Each row has a name. Each question is about the rows just above it.

Columns, left to right: M U Q V W T P Y Z
luze: [119 131 131 129 137 167 102 109 149]
zeso: [116 123 129 124 136 157 100 102 149]
goz: [129 127 127 127 127 122 131 129 126]
Nilin: [146 125 123 129 113  61 175 165  90]
Dafi: [107 125 132 123 145 193  75  82 170]
lov: [116 135 133 128 139 183  94 103 182]
Vome: [162 131 121 135 101  20 213 200  60]
Roli: [128 131 129 129 129 135 127 128 127]
[109 102 129] is in which column, read top down? -> Y
[131 123] is in which column, read top down? -> U
Shuffled lov with one entry gone: [103  94 133 139 135 183 128 116], missing -> [182]
Which entry of Dafi is missing from [193  75 125 145 107 132  82 123]? -> [170]
Which entry of lov is missing from [135 182 128  94 139 133 103 116]? -> [183]
Which entry of Vome is missing from [200  60 121 131 162 213 135 101]? -> [20]

Columns, left to right: A S C R D E H
duv: [ 96 180 133 213  71  97 214]
tula: [171 146 133 131 214  97 214]
Sol: [171 146 133 131  71  97 214]
[ 96 171] is in which column, read top down? -> A
Shuffled tula with one entry gone: [214 131 171 133  97 214], missing -> [146]
duv without one entry, shuffled: [180 133 213  71 214  96]. Gone: -> [97]
Which column holds this, read top down? [146 146] -> S
Which entry of duv is missing from [ 96 133 213 180  71  97]? -> [214]

Columns, left to right: B L K J G N F X
Geb: [113 144 100 229 134 122 112 141]
sog: [136 144 100 229 133 174  87  84]
las: [115 131 138 145 114 122 112 141]
gune: [247 160  64  95 111  77  45  90]
Shuffled las with one entry gone: [138 131 114 145 112 141 122], missing -> [115]
Which column holds [141  90] top down? -> X
Which column holds [ 87 112] top down? -> F
Geb without one entry, shuffled: [122 100 113 134 229 144 141]. Gone: -> [112]

Columns, left to right: Keson razov goret Bafo
ledet: [100 100 108 143]
gofof: [162 199 198 153]
soli: [ 98  72 179 176]
fovek: [162 161 169  82]
bivi: [162 161 198 220]
bira: [100 100 126 143]
Which column holds this, read top down? [162  98] -> Keson
Which entry of gofof is missing from [162 153 199]? -> [198]
[100 162  98 162 162] is in which column, read top down? -> Keson
Which column holds this, read top down? [100 162] -> Keson
[179 169 198] is in which column, read top down? -> goret
Which column holds this, read top down? [198 179 169] -> goret
[ 98 162] is in which column, read top down? -> Keson

Columns, left to right: tuko logas bof nise
Tepu: [149 150 115 150]
rasim: [ 20 145 205 206]
Riv: [ 14 144 110 111]
Which entry of Riv is missing from [110 144  14]? -> [111]
rasim without one entry, shuffled: [145 206 205]. Gone: -> [20]
rasim without one entry, shuffled: [ 20 206 145]. Gone: -> [205]
Shuffled rasim with one entry gone: [205  20 145], missing -> [206]
Which column holds this, read top down? [150 145] -> logas

Columns, left to right: Nenug lus Diz kuped roru zusu Lol
Zom: [143 177  62 108  63 103  88]
busu: [ 81 162  76 198  82 150 106]
Lifel: [176 222 127 138  58 113 143]
Dobi: [105  58  59  62  63  60 106]
zam: [101 147 111 112  13 125 161]
sep: [168 127 131  90 201  75  80]
nufa: [189 162 190 165 150 165 168]
[106 161] is in which column, read top down? -> Lol
Shuffled Dobi with one entry gone: [ 58  60 105  59 106  62], missing -> [63]
Shuffled Dobi with one entry gone: [106  58  63 105  62  60], missing -> [59]
Dobi without one entry, shuffled: [ 60 106  58  63  62 105]. Gone: -> [59]
Shuffled Zom with one entry gone: [103  63 143  88 177 108], missing -> [62]
Which column holds [ 88 106] top down? -> Lol

Columns, left to right: vev Rimo Vof roka Vit deze
nopul: [161  21 119  74 115 123]
kirop: [130 176  66 133  99 137]
tarug: [201 127 146  96 119 151]
Mir: [146 139 153 119 157 112]
Nedet: [176 233 128 145 133 232]
sekir: [124 248 136 105 161 144]
rar: [161  21 119  74 115 118]
sima: [109  27 139  38 173 122]
didu: [ 83 140  85  77 105 114]
votu: [123 233 119 121  85 107]
Which column holds this, read top down? [130 201 146 176] -> vev
Nedet without one entry, shuffled: [128 145 133 176 232]. Gone: -> [233]
Which column holds this, read top down? [112 232 144] -> deze

Columns, left to right: tisi nen koban neza Zepig lav konez tomu
Puf: [125 175  57 149  63  56 179 179]
fanoz: [125 175 159 149  63  56 180 179]
rolir: [120 183 174 133  79  61 176 190]
Shuffled Puf with one entry gone: [179 175 125  57 179 149  63], missing -> [56]
Which column holds this, read top down? [149 149] -> neza

Columns, left to right: gavo tugiz sof bila Vimi nusup Zibi Bibo Tapam visid
Dap: [164  94 140 118  35 180 158  52 137 115]
pava: [125 124 124 126 125 125 122 123 125 122]
tigok: [124 121 124 121 123 123 120 122 124 121]
bizek: [121 127 120 127 126 123 127 126 133  94]
sume: [121 127 120 127 126 123 127 126 121 127]
Shuffled Dap with one entry gone: [158 140  52 137 164 115 118 180  35], missing -> [94]
Which column holds this, read top down? [ 94 124 121 127] -> tugiz
[ 94 127] is in which column, read top down? -> visid
Which entry of Dap is missing from [ 94 140 158  35 118 137  52 180 115]? -> [164]
Shuffled tigok with one entry gone: [123 124 121 120 124 121 124 121 123], missing -> [122]
Which column holds this, read top down? [137 125 124] -> Tapam

Columns, left to right: zaba mis puz mariz Punis fave Tezud bibik Mim
mobi: [112 115 111 119 117 117 116 113 113]
Gofe: [ 70  47 125 194 158  60  65  30 190]
Sifop: [125 126 124 124 124 127 126 126 124]
Zakiv: [ 68  98  16 172 210  99  72 137 142]
Sogi: [ 81  82  81 117 121  82  79  91 117]
Laniv: [130 156 112  97  75 172 167 127  62]
Zakiv without one entry, shuffled: [ 99  68 142  16 137 210  72 172]. Gone: -> [98]
Shuffled mobi with one entry gone: [117 113 116 117 113 115 119 111], missing -> [112]

Columns, left to right: dovud zin geter Niruf neduk Difa
Tomab: [137 168 179  66  55 142]
labo: [ 91  77 113 184 125  91]
Buze: [156 225  91 152 192 150]
Giteg: [106  77 135 131 148 100]
povud: [174 155 146  63 121 161]
tubov: [ 90  66 136 131 149  92]
Buze without one entry, shuffled: [192 152 225 150 156]. Gone: -> [91]
Which column holds [ 66 184 152 131  63] top down? -> Niruf
Which column holds this, read top down? [ 55 125] -> neduk

Columns, left to right: zuto Mep bim Kadon Gasul Numiz levo petu
fativ: [ 49 162 102 107 148 160 151 133]
lel: [215  92 144 134 129 103 101 190]
fuvud: [154  79 159  69 106  93  87 113]
Which entry of fativ is missing from [133 162 151  49 160 102 148]? -> [107]
Which column holds [102 144] top down? -> bim

Columns, left to right: keraf nimig Miv Nas gatu viba Vid Gezu fol
vokuf: [196 175 119 116 192 183  65 143 184]
vute: [ 85 157 113 152  25 130  83  97  54]
Mizo: [130 185 135  88 181 156 164 108 201]
Tamib: [120 165  88 149 247 148 117 144 170]
Zod: [115  72 184 105 138  37 134 119 165]
[ 25 181 247] is in which column, read top down? -> gatu
Shuffled vokuf with one entry gone: [143 175  65 192 183 119 116 196], missing -> [184]
Which column holds this, read top down? [130 156] -> viba
Shuffled vokuf with one entry gone: [184 116 143  65 175 196 192 119], missing -> [183]

Columns, left to right: Belup pef kizav riz vut
Gupoz: [146  99 158 147 151]
notur: [ 95 199  43  69  69]
ras: [142  84 220 165 163]
toguk: [139  97 187 160 161]
Vumop: [145  90 174 152 164]
Gogal: [164  61 200 172 180]
bor: [146  99 158 141 151]
Lud: [121 161  59  90  95]
[ 69 163 161 164 180] is in which column, read top down? -> vut
Which column holds [ 90  61  99 161] top down? -> pef
Shuffled Gogal with one entry gone: [172 180  61 200], missing -> [164]

Columns, left to right: bal Konaf zupa papu Zise Miz
zon: [154 146 141 147 202 111]
novor: [131 139 152 128  12 103]
fen: [154 146 141 155 202 197]
[152 141] is in which column, read top down? -> zupa
Which column holds this, read top down? [202  12] -> Zise
zon without one entry, shuffled: [147 111 146 202 154]. Gone: -> [141]
Which entry of fen is missing from [141 146 155 202 197]? -> [154]
Shuffled zon with one entry gone: [147 154 141 111 202], missing -> [146]

Columns, left to right: pel Lir Zuril rerul Toteb malun Malir retib kud fid
nuken: [140 113 103 138 174  92 191 186 171 113]
geren: [ 99 132 184 160 154  63 124  93  96 134]
dulu: [140 113 103 138 174  92 191 125 109 165]
Fifum: [140 113 103 138 174  92 191 125 163 165]
ropi: [124  90  55 161 142 134  87 233 212  91]
Govap: [139 146 120  99 105 158 132 122 118 151]
Which column holds this, read top down? [171  96] -> kud
Which entry of ropi is missing from [142 233  91 161  90  87 134  55 124]? -> [212]
Which column holds [191 124 191 191  87] top down? -> Malir

Columns, left to right: galaf nitu tuzig Zefi gasen Divaf Lev Loni podi
mapi: [211 129 111 103 152 131 111 168 110]
nomu: [100 134 168 116  55 122  56 141 125]
zigo: [109 125 126 121 103 130 124 115 126]
fugin: [111  93 101 104 121 134 214 103 120]
nomu without one entry, shuffled: [125 116  56  55 134 141 100 168]. Gone: -> [122]
zigo without one entry, shuffled: [121 103 126 109 115 130 126 125]. Gone: -> [124]
Shuffled nomu with one entry gone: [ 56 100 122 134 141 116 125 168], missing -> [55]
Shuffled fugin with one entry gone: [103 134  93 120 111 121 104 101], missing -> [214]
Which column holds this, read top down? [103 121] -> gasen

Columns, left to right: zur sovo konuk Ziv zafen pes
Tume: [144 136 133  83 149 178]
denev: [144 149 133  83 149 178]
bepu: [225 109  85  84 110 144]
Shuffled bepu with one entry gone: [144  84 225  85 109], missing -> [110]
[133  85] is in which column, read top down? -> konuk
[149 110] is in which column, read top down? -> zafen
Shuffled Tume with one entry gone: [136 149 178  83 144], missing -> [133]
Which column holds [83 84] top down? -> Ziv

Columns, left to right: Rav Foma mupof suveb zibam mobo
Kam: [167 112 240  43  88 113]
ponap: [102  37  38 219 169 153]
kuris: [156  89 208  88  74 106]
gotes: [112 194 113 221 219 181]
nuza: [107 195  45 239 227 183]
femep: [117 166  44 219 160 154]
Tipuf: [ 84 142  44 179 194 148]
netut: [131 178 100 196 189 173]
pur: [132  79 167  37  17  58]
gegeb: [167  91 240  43  88 113]
Shuffled Kam with one entry gone: [240 112  43 167  88], missing -> [113]
kuris without one entry, shuffled: [ 88 208 106 156  74]. Gone: -> [89]
gotes without one entry, shuffled: [194 181 221 113 219]. Gone: -> [112]
[154 148 173  58] is in which column, read top down? -> mobo
ponap without one entry, shuffled: [219 153 102 169  37]. Gone: -> [38]

Columns, left to right: Femo Kob roda Gema Ral ter
kire: [146 208 203 223 202 147]
motob: [247 208 156 149 202 147]
sop: [199 195 200 179 164 220]
kire without one entry, shuffled: [147 223 146 203 202]. Gone: -> [208]
kire without one entry, shuffled: [147 223 146 203 208]. Gone: -> [202]
Shuffled sop with one entry gone: [164 179 195 220 199], missing -> [200]
motob without one entry, shuffled: [147 149 247 208 156]. Gone: -> [202]
kire without one entry, shuffled: [202 223 203 208 146]. Gone: -> [147]
Which column holds [202 202] top down? -> Ral
Which column holds [208 208] top down? -> Kob

Columns, left to right: dasa fovil Gemuk tugen
pelop: [ 98 147 153  90]
Votar: [ 73 179 209  80]
bipo: [198  73  68 199]
Rabe: [135 110 111  92]
kigur: [132 120 110 101]
tuvod: [ 69 173 181  52]
pozu: [110 159 175 116]
sulum: [ 37 210 212  59]
Which column holds [ 98  73 198 135 132  69] top down? -> dasa
Which column holds [159 210] top down? -> fovil
[135 132  69 110] is in which column, read top down? -> dasa
Which entry of Votar is missing from [209  80  73]? -> [179]
[135 132  69 110  37] is in which column, read top down? -> dasa
[ 73 110 120] is in which column, read top down? -> fovil

Columns, left to right: gavak Nevak dupu guzi fulel deto geba lagis Zezep Dosel
Pumi: [192 177 180 181 200 176 171 176 202 163]
mapu: [217 188 175 162 196 198 198 167 175 193]
Zufoz: [192 180 187 181 167 176 171 176 202 163]
kup: [202 181 183 167 160 178 165 166 203 154]
[180 175] is in which column, read top down? -> dupu
Which entry of kup is missing from [183 166 203 181 178 167 160 165 154]? -> [202]
Pumi without one entry, shuffled: [171 176 192 163 200 177 202 180 176]. Gone: -> [181]
[180 181] is in which column, read top down? -> Nevak
[162 181] is in which column, read top down? -> guzi

Columns, left to right: mave sur Dela fabe Sesi mizav dedi Pem Rusop
sufon: [214  65 125 152 207 184 108 180  88]
fut: [163 115 100 126 130  79 123 156 119]
Potum: [ 75 133  89 102 130 139  98 155 127]
Biso: [136 156 101 100 154 105 147 149 139]
vadoz: [171 109 174 178 185 113 175  79  38]
lavu: [111 151 117  90 118  97  99 156  97]
lavu without one entry, shuffled: [ 97  97 151 111 156  99 117  90]. Gone: -> [118]
Shuffled Potum with one entry gone: [130 102 127  89  75 133 155  98], missing -> [139]
Which column holds [155 149  79 156] top down? -> Pem

Columns, left to right: Buz mivot Napu Rel turu vinez Ribag kisam dano fuzo
matud: [160 116 119  31 139  70 170 129 161 138]
vuboz: [103 169 133 102  44  92 122 120 166 119]
veb: [109 140 210 118  35 118  93 117  65 141]
Which entry of matud is missing from [116 161 170  70 138 119 129 139  31]? -> [160]
[102 118] is in which column, read top down? -> Rel
Which entry of matud is missing from [ 70 139 160 119  31 116 138 161 129]? -> [170]
Which entry of vuboz is missing from [122 133  92 169 166 102 120  44 103]? -> [119]
[103 109] is in which column, read top down? -> Buz
Which column holds this, read top down? [166  65] -> dano
vuboz without one entry, shuffled: [133 120 122  44 103  92 119 166 169]. Gone: -> [102]

Columns, left to right: kab tosem Dipak pek suz
buke: [116 126 124 192  91]
Fogo: [155 140 122 175 158]
zuli: [104 164 142 126 191]
gidup: [ 94 143 152 105 192]
dife: [146 128 115  81  81]
raso: [ 82 150 164  97 227]
bon: [100 130 101 151  79]
Which entry of bon is missing from [ 79 101 151 130]? -> [100]
Fogo without one entry, shuffled: [122 175 158 140]. Gone: -> [155]
Which column holds this, read top down? [104  94] -> kab
Which column holds this, read top down? [126 105  81  97 151] -> pek
Which column holds [124 122 142 152 115 164] top down? -> Dipak

Columns, left to right: mufa kal lod san Dat
zokim: [136  98  99  96 168]
Til: [136 135 200  24 168]
sis: [179  66 183  61 146]
veruv: [113 108 137 109 146]
fetap: [113 108 137  72 146]
zif: [136  98 200  24 168]
Which column holds this, read top down? [146 146 146 168] -> Dat
[ 24  61 109  72] is in which column, read top down? -> san
Which entry of zokim is missing from [168  99 136  96]? -> [98]
Shuffled Til with one entry gone: [200 135  24 168], missing -> [136]
[168 146 146 146] is in which column, read top down? -> Dat
Which column holds this, read top down? [200 183 137 137] -> lod

Columns, left to right: Vanem bipob tusib misis tugu dup sofom gad pup pomud
nez: [174 100 131 130 116  88 103 138 123 126]
Medu: [ 68 168 120 130 146 186 164 117 133 131]
denu: [239  61 132 134  98  29  68 150 115 118]
fusa: [ 29 184 127 116 150 208 176 104 143 133]
rov: [112 138 129 128 135 148 138 127 129 135]
gesis: [ 21 189 127 116 153 217 180 104 144 136]
Ribu: [ 57 167 129 118 143 184 161 111 140 134]
dak: [221  75 129 137 106  50  82 149 135 121]
mav: [107  75 129 137 106  50  82 149 114 121]
beno: [151 115 129 152 123 110 117 133 124 127]
Feze: [ 92 151 123 126 136 157 146 120 133 127]
Which column holds [104 111] top down? -> gad
Which entry of beno is missing from [129 117 127 115 133 124 123 110 152]? -> [151]
mav without one entry, shuffled: [137 106 129  82  75  50 114 149 107]. Gone: -> [121]
Shuffled mav with one entry gone: [114  75 121 137 107  50 129 149  82], missing -> [106]
Shuffled Ribu with one entry gone: [ 57 129 134 143 111 118 161 167 140], missing -> [184]

Columns, left to right: Sovu Morib sizap vinem muted
num: [115 137 123 147 106]
kaza: [ 70 159  94 214  39]
pim: [117 142 130 142 105]
sel: [134 129 135 119 134]
pib: [ 98 140 106 174  97]
mul: [122 139 134 134 113]
felap: [135 129 137 116 136]
Rom: [131  97  96 133 155]
gim: [136 137 133 117 139]
Which column holds [106  39 105 134  97 113 136] top down? -> muted
Shuffled mul with one entry gone: [113 139 134 134], missing -> [122]
Which column holds this, read top down? [116 133 117] -> vinem
Shuffled gim with one entry gone: [133 117 139 137], missing -> [136]
Which column holds [123  94 130] top down? -> sizap
Shuffled pib with one entry gone: [174 140 106  97], missing -> [98]

Columns, left to right: nuso Salu nugil ruvop dar boli danis Sal
kigol: [180 148 109 124 151 147 172 164]
rifub: [161  93 119 118 102  85  87 103]
fafem: [175  88 135 127  93  90  79 100]
zenap: [105 139  58 171 176 119 172 109]
Nibeb: [ 41 153  86  79 151 142 183 147]
kodef: [121 103 145 153 101 106  57 102]
Tisak: [162 153 126 122 125 146 206 156]
tokem: [ 74 102 148 109 147 101  96  91]
ziloz: [114 144 108 112 172 138 124 142]
Sok: [ 99 148  94  89 162 138 172 149]
muri: [ 98 161  97 150 145 146 207 142]
Pesur: [ 73 155  92 140 143 137 199 133]
Which column holds [206  96] top down? -> danis
Shuffled tokem with one entry gone: [ 96 102  74 148  91 101 109], missing -> [147]

Columns, left to right: zaged Beko nobev Dafo vozi fela fad
gub: [ 24 181 101 107 115 114 147]
bosez: [111  84  87 129 169  74  93]
koti: [134  95  96 142 164  48 133]
namo: [ 56 111 148 187 131 128 128]
Gon: [ 20 183  25 130 217 187 112]
Tur: [ 29 158 132  97 230  85 106]
lin: [107 108  64 137 168  55 167]
Which column holds [183 158] top down? -> Beko
Shuffled gub with one entry gone: [114  24 115 181 107 101], missing -> [147]
lin without one entry, shuffled: [167 108 137  55 107  64]. Gone: -> [168]
Which entry of koti is missing from [164  48 134 133 142  96]? -> [95]

Columns, left to right: mirof vob noz Bur borag nukaz Lal
fano: [140  91 106 105  84 160 167]
ton: [106 113 211 210 107 171 195]
niv: [139 180 153 156 154 100 111]
raf: [ 84  86  94  98 165 159  84]
Bodog: [154 108 199 200 103 105 221]
saf: [180 110  65  67  93 141 163]
Metod: [138  80 146 145 124 155 181]
Lifi: [ 89 116 117 117 102 172  92]
miti: [ 89 123 151 150  99 168 137]
Shuffled niv with one entry gone: [154 111 156 139 100 180], missing -> [153]
[ 84 154] is in which column, read top down? -> mirof

Columns, left to right: des zug Pape nis zoga pab neku viki Fugid Vafis
Vug: [167 121 122 160 110  72  93 101 172 200]
suru: [135  86 157 125 173 167 127 121  99  65]
bupi: [173 101  86 138 143 128 148 145 141 142]
kude: [ 69 232 111 108 121 118 131 103 151 186]
Zekuv: [161 156 145 137 171  74  98 108 103  88]
sotu: [191 156 103 166 109  78 103  83 156 165]
turet: [167  88 114 165 119 215 114  81 159 141]
bobe: [175 102 109 162 107 196 106  89 152 154]
Which entry of sotu is missing from [ 78 156 166 109 103 103 156 165  83]? -> [191]
Which column holds [157  86 111] top down? -> Pape
Shuffled bobe with one entry gone: [109  89 175 162 152 154 196 106 102], missing -> [107]
Which entry of bupi is missing from [148 101 173 138 128 141 145 143  86]? -> [142]

Columns, left to right: nipu zanit migig Fada mil
zare: [185 180 108 107 148]
Pefak: [ 94 116  95 117 115]
Lorug: [110 122 135 106 107]
Tar: [185 105 147 132 148]
Zul: [150 187  12 200 197]
[116 122 105 187] is in which column, read top down? -> zanit
Which entry of Lorug is missing from [135 122 107 110]? -> [106]
[122 105 187] is in which column, read top down? -> zanit
Tar without one entry, shuffled: [185 105 132 147]. Gone: -> [148]
Which column holds this, read top down? [115 107] -> mil
zare without one entry, shuffled: [180 107 148 185]. Gone: -> [108]
[180 116 122 105] is in which column, read top down? -> zanit

